Below is a small trained network, with its code and all its weights. Each question gives an input and a class and asks what happens when units are switched off, that is, made to give their printed mean instead of their output.

import numpy as np


def w(rows, s, z=0):
    codes = np.array(rows[::2]) - 128.0
    scale = np.full(codes.shape[1], s)
    scale[-1] = z or s
    return codes * scale


def norm(h):
    return h / np.sqrt((h * h).mean(-1, keepdims=True) + 1e-5)


def f(y):
    return y / 2 * (1 + np.tanh(0.7978845608 * (y + 0.044715 * y**3)))


def log_softmax(a):
    a = a - a.max(-1, keepdims=True)
    return a - np.log(np.exp(a).sum(-1, keepdims=True))


def net(x, mask):
    res = np.array(x, float).reshape(1, 4) / 4 @ E
    u = 0
    for l in range(2):
        y = f(norm(res) @ A[l][:, :-1].T + A[l][:, -1])
        res = res + np.where(mask[u : u + 5], y, B[l][:, -1]) @ B[l][:, :-1]
        u += 5
    return log_softmax(norm(res)[-1] @ U[:, :-1].T + U[:, -1])


A, B = {}, {}
E = w([
[93,115,188,145,88,147,2,73,83,193,21,116],'x0',
[228,138,44,71,226,165,183,68,78,244,112,193],'x1',
[61,141,121,128,251,44,70,143,121,164,92,48],'x2',
[83,161,202,189,126,104,212,193,159,237,112,205],'x3',
],0.0054)
A[0] = w([
[23,226,172,112,87,219,71,37,14,167,42,181,55],'L0N1',
[169,22,135,210,10,229,183,131,104,70,64,243,9],'L0N2',
[71,232,181,228,114,57,192,172,167,248,142,255,13],'L0N3',
[182,132,149,183,123,229,139,101,193,56,62,224,4],'L0N4',
[126,120,110,171,97,94,250,115,99,123,186,82,10],'L0N5',
],0.0049,0.0043)
B[0] = w([
[162,115,117,144,121,148,85,184,106,158,59,99,205],'L0N1',
[183,164,157,55,91,44,145,160,104,135,162,84,209],'L0N2',
[94,106,66,120,110,162,83,75,193,117,139,202,253],'L0N3',
[167,167,127,128,136,73,96,141,107,246,197,106,139],'L0N4',
[152,94,131,108,134,110,127,173,96,161,156,84,140],'L0N5',
],0.012,0.0045)
A[1] = w([
[149,40,84,179,203,162,243,212,194,132,254,95,58],'L1N1',
[126,142,254,218,80,132,130,145,191,65,143,95,51],'L1N2',
[67,139,123,115,237,19,78,157,181,176,101,103,68],'L1N3',
[168,163,127,98,193,187,214,47,3,197,69,192,102],'L1N4',
[179,30,59,79,137,147,74,40,85,35,137,83,3],'L1N5',
],0.0069,0.0047)
B[1] = w([
[149,64,158,153,149,188,103,170,91,162,61,55,254],'L1N1',
[78,176,141,154,212,91,148,104,118,73,121,124,190],'L1N2',
[211,150,148,66,37,107,234,174,85,177,206,145,206],'L1N3',
[6,178,194,155,161,50,128,119,123,76,158,102,213],'L1N4',
[159,135,106,121,72,176,103,53,202,152,148,165,213],'L1N5',
],0.012,0.0054)
U = w([
[254,205,88,24,27,75,219,171,5,216,245,115,89],'0',
[138,77,33,165,113,220,64,27,191,143,164,215,246],'1',
[188,19,125,213,215,236,48,205,16,177,7,40,212],'2',
[14,174,188,219,248,55,128,74,108,14,168,70,2],'3',
],0.0073,0.0053)

Each question gives the input, the list of numbers given to net, and the class t.
The units are the neurons (one row each of A and B). Each row of codes is followed by its name. A weight is (code - 128) times the scale printed after its matrix; where a second scale follows, it is the last column's (A, B and U).
mask holds one flag per neuron, layer by layer. A switched-off neuron (its flag False) gives its mean, the last column of its row in B, instead of its output. The means were averaged over made-up inputs and are rounded, as every weight is.
A unit's drop is (log p(t) with every unit on - log p(t) with that unit switched off) / (log p(t) with every unit on - log p(t) with every unit switched off).
The circuit of an input: a set's keep is (log p(t) with only the set's units on - log p(t) with every unit switched off) / (log p(t) with every unit on - log p(t) with every unit switched off). Starting from all 10 units, units are removed one at a time, each time the one whose removal leaves the highest keep (on an exact tie, the one counted first), for as long as the keep stays at least 0.8.
units of the circuit, in order: the units of the circuit, biggest drop first
most important unit: the unit with the biggest drop
k most important neurons: the k neurons with the biggest drops, biggest first
k most important neurons of layer l: the k neurons of layer l with the biggest drops, biggest first
drop when u is switched off: that unit's drop, to one decimal
input [5,-4,6,5], class 0: 2 most important neurons of layer 1 : L1N3, L1N1
input [-8,-6,7,-6], class 2: units of the circuit, in order : L1N1, L1N4
input [7,-3,-8,5], class 0: most important unit : L0N2
input [-4,7,1,-7], class 1: 2 most important neurons of layer 1 : L1N5, L1N2
input [-6,-2,-1,5], class 2: 2 most important neurons : L1N1, L0N5
input [8,6,6,8], class 1: 3 most important neurons : L0N3, L1N1, L0N2
input [-8,-3,-7,2], class 2: 2 most important neurons : L1N1, L1N3
input [5,0,-3,5], class 1: 2 most important neurons : L0N3, L1N1
input [-5,-6,6,8], class 1: 3 most important neurons : L0N3, L0N2, L1N4
input [-8,-5,6,-1], class 2: 2 most important neurons : L1N1, L0N2
input [-1,-2,-5,6], class 1: 2 most important neurons : L0N3, L1N3
input [-8,8,5,2], class 2: 2 most important neurons of layer 1 : L1N1, L1N2
input [4,-6,-7,4], class 0: 2 most important neurons of layer 1 : L1N4, L1N1
input [-2,-5,3,-6], class 1: most important unit : L1N5
input [5,-3,6,5], class 0: 2 most important neurons : L1N3, L1N1
input [7,0,5,8], class 1: 2 most important neurons : L0N3, L1N1
input [7,1,0,-8], class 1: 2 most important neurons : L1N5, L1N1
input [-1,5,1,-4], class 3: 2 most important neurons : L1N4, L0N3
input [0,-2,-1,-1], class 3: 2 most important neurons : L0N3, L1N3
input [6,-8,-3,7], class 3: most important neuron of layer 1 : L1N2
input [2,3,8,-6], class 0: 2 most important neurons : L1N3, L0N3
input [1,-8,8,3], class 0: 2 most important neurons of layer 1 : L1N3, L1N4
input [-1,6,0,-6], class 1: 2 most important neurons of layer 1 : L1N5, L1N2
input [-1,-7,-6,-3], class 3: 3 most important neurons of layer 1 : L1N2, L1N3, L1N5
input [-5,-4,5,0], class 0: drop when L1N3 is switched off : 2.2
